Here is a tiny trained network, its code and every weight. The questions are about switching its units off for an input and a target symbol, where a switched-off unit gives its printed mean instead of its output.

import numpy as np


def w(rows, s, z=0):
    codes = np.array(rows[::2]) - 128.0
    scale = np.full(codes.shape[1], s)
    scale[-1] = z or s
    return codes * scale


def f(y):
    return np.maximum(y, 0)


def softmax(a):
    e = np.exp(a - a.max(-1, keepdims=True))
    return e / e.sum(-1, keepdims=True)


def log_softmax(a):
    a = a - a.max(-1, keepdims=True)
    return a - np.log(np.exp(a).sum(-1, keepdims=True))


def net(x, mask):
    ids = ['δεηθλμξστφψω'.index(c) for c in x.split()]
    T = len(ids)
    res = E[ids] + P[:T]
    u = 0
    for l in range(2):
        r = res
        for j in range(2):
            rows = slice(2 * j, 2 * j + 2)
            q, k, v = (r @ M[l][rows].T for M in (Q, K, V))
            z = softmax(np.where(np.tri(T) > 0, q @ k.T / 2**0.5, -1e9)) @ v
            o = O[l][rows]
            res = res + np.where(mask[u + j], z, o[:, -1]) @ o[:, :-1]
        u += 2
        y = f(res @ A[l][:, :-1].T + A[l][:, -1])
        res = res + np.where(mask[u : u + 4], y, B[l][:, -1]) @ B[l][:, :-1]
        u += 4
    return log_softmax(res[-1] @ U[:, :-1].T + U[:, -1])


Q, K, V, O, A, B = {}, {}, {}, {}, {}, {}
E = w([
[131,131,165,181],'δ',
[158,182,133,101],'ε',
[128,1,207,218],'η',
[108,185,156,142],'θ',
[146,120,150,144],'λ',
[232,101,9,219],'μ',
[80,108,159,58],'ξ',
[120,49,202,214],'σ',
[160,116,104,109],'τ',
[151,107,100,109],'φ',
[228,155,142,181],'ψ',
[84,155,110,131],'ω',
],0.014)
P = w([
[190,175,49,237],'0',
[136,150,164,175],'1',
[130,81,81,102],'2',
[254,132,148,205],'3',
[59,124,169,118],'4',
[143,78,88,86],'5',
[155,112,185,200],'6',
[23,138,171,139],'7',
[53,103,65,106],'8',
[173,148,138,156],'9',
[119,135,139,31],'10',
[126,104,85,154],'11',
],0.0083)
Q[0] = w([
[189,121,117,158],'0.h0',
[130,100,161,110],'0.h0',
[152,95,9,167],'0.h1',
[207,54,97,129],'0.h1',
],0.013)
K[0] = w([
[133,136,55,174],'0.h0',
[57,100,85,147],'0.h0',
[79,141,191,139],'0.h1',
[111,126,156,1],'0.h1',
],0.012)
V[0] = w([
[194,176,145,96],'0.h0',
[254,70,83,100],'0.h0',
[119,150,191,3],'0.h1',
[157,114,167,115],'0.h1',
],0.0069)
O[0] = w([
[127,172,106,143,156],'0.h0',
[104,160,129,173,253],'0.h0',
[5,170,136,254,20],'0.h1',
[59,145,112,175,128],'0.h1',
],0.008,0.0055)
A[0] = w([
[158,133,103,96,8],'0.n0',
[184,66,101,82,186],'0.n1',
[233,233,198,255,232],'0.n2',
[192,165,51,170,2],'0.n3',
],0.0079,0.004)
B[0] = w([
[141,179,191,57,137],'0.n0',
[132,166,100,252,192],'0.n1',
[74,68,99,2,251],'0.n2',
[121,114,187,14,169],'0.n3',
],0.0091,0.011)
Q[1] = w([
[188,119,136,233],'1.h0',
[201,88,76,247],'1.h0',
[81,192,78,151],'1.h1',
[165,186,187,139],'1.h1',
],0.011)
K[1] = w([
[34,141,230,93],'1.h0',
[90,206,162,148],'1.h0',
[41,112,126,136],'1.h1',
[111,216,254,107],'1.h1',
],0.0085)
V[1] = w([
[112,137,194,104],'1.h0',
[255,207,63,148],'1.h0',
[153,139,117,108],'1.h1',
[220,48,130,182],'1.h1',
],0.0071)
O[1] = w([
[49,147,171,114,70],'1.h0',
[55,163,126,114,254],'1.h0',
[159,254,249,156,221],'1.h1',
[19,169,79,109,190],'1.h1',
],0.0077,0.0037)
A[1] = w([
[77,83,98,178,76],'1.n0',
[114,121,2,87,253],'1.n1',
[252,227,166,95,118],'1.n2',
[152,85,206,227,147],'1.n3',
],0.009,0.0042)
B[1] = w([
[201,194,60,168,140],'1.n0',
[155,131,104,209,250],'1.n1',
[2,84,141,127,213],'1.n2',
[227,165,171,40,148],'1.n3',
],0.0091,0.011)
U = w([
[127,36,107,108,207],'δ',
[33,157,141,129,149],'ε',
[208,134,130,92,69],'η',
[87,87,141,165,80],'θ',
[130,155,97,187,253],'λ',
[141,78,11,183,118],'μ',
[127,73,128,115,25],'ξ',
[179,155,109,177,96],'σ',
[159,198,114,175,165],'τ',
[119,141,120,255,102],'φ',
[156,139,74,97,47],'ψ',
[204,168,108,164,146],'ω',
],0.0093,0.004)

Each question gives the input, a string of symbols that net reads in full, and the target symbol t.
The units are the heads (2 rows each of Q, K, V and O) and the neurons (one row each of A and B). Each row of codes is followed by its name. A weight is (code - 128) times the scale printed after its matrix; where a second scale follows, it is the last column's (O, A, B and U).
mask holds one flag per unit, layer by layer, with each layer's heads first. A switched-off unit (its flag False) gives its mean, the last column of its rows in O or B, instead of its output. The means were averaged over made-up inputs and are rounded, as every weight is.
A unit's drop is (log p(t) with every unit on - log p(t) with that unit switched off) / (log p(t) with every unit on - log p(t) with every unit switched off).
The circuit of an input: a set's keep is (log p(t) with only the set's units on - log p(t) with every unit switched off) / (log p(t) with every unit on - log p(t) with every unit switched off). Starting from all 12 units, units are removed one at a time, each time the one whose removal leaves the highest keep (on an exact tie, the one counted first), for as long as the keep stays at least 0.8.
circuit, biggest first: the units of the circuit, biggest drop first
most important unit: the unit with the biggest drop
top k neurons: the k neurons with the biggest drops, biggest first
k most important neurons of layer l: the k neurons of layer l with the biggest drops, biggest first
which heads matter: for each layer, one digit per head in row order, 1 if its drop is at least 0.15 and else 0, layers parted by /
drop when u is switched off: that unit's drop, to one decimal
input μ ε μ θ, target ε: circuit, biggest first => 0.h1, 1.h1, 1.n2
input μ η ε ε, target ε: which heads matter => 01 / 11
input ε θ φ δ μ ψ μ ε ψ λ ε, target ε: most important unit => 1.n2
input η ε σ λ, target μ: top 2 neurons => 0.n2, 1.n1
input μ ψ τ ε θ μ τ ε η δ, target ε: circuit, biggest first => 0.h1, 1.h1, 0.n2
input μ ε η θ ε μ τ, target ε: circuit, biggest first => 0.h1, 1.h1
input η ε τ ψ, target μ: top 3 neurons => 0.n2, 1.n1, 1.n2
input ε ε η ε, target δ: top 3 neurons => 0.n2, 0.n1, 0.n3
input η η μ φ, target μ: 2 most important neurons of layer 0 => 0.n1, 0.n2
input μ θ τ ε ψ μ θ η ε η, target ε: top 2 neurons => 0.n1, 0.n2
input η ε ε δ, target μ: which heads matter => 01 / 01
input μ ε ε ω, target ε: circuit, biggest first => 0.h1, 0.n1, 1.h1
input μ ψ ε δ ε ε ψ, target ε: circuit, biggest first => 0.h1, 0.n2, 1.h1
input ε ε η μ, target δ: top 3 neurons => 0.n3, 0.n2, 0.n1
input ε θ ε θ, target δ: most important unit => 0.n2
input ε θ ψ τ μ σ, target η: top 2 neurons => 1.n3, 0.n2
input μ η φ ε δ μ η ε μ ψ, target ε: circuit, biggest first => 0.h1, 1.h1, 0.n2
input μ ω ε τ, target ε: circuit, biggest first => 0.h1, 1.h1, 0.n2
input ε ε μ σ, target δ: top 2 neurons => 0.n2, 0.n1
input μ ε μ η, target ε: top 2 neurons => 0.n2, 0.n1
input ε ψ ε ε, target δ: circuit, biggest first => 0.n2, 1.h1, 1.n2
input ε ε ε η δ μ θ, target δ: most important unit => 0.h1
input μ τ ε θ, target ε: 2 most important neurons of layer 0 => 0.n3, 0.n0
input η ε ψ τ, target μ: top 3 neurons => 0.n2, 1.n1, 0.n1
input η η σ ε, target μ: 2 most important neurons of layer 1 => 1.n1, 1.n3
input η ε ε ψ, target μ: 3 most important neurons of layer 0 => 0.n2, 0.n0, 0.n1
input σ μ η, target ω: most important neuron of layer 0 => 0.n2
input ε ε ε μ τ φ ε λ μ ψ, target δ: drop when 0.h1 is switched off => 0.0
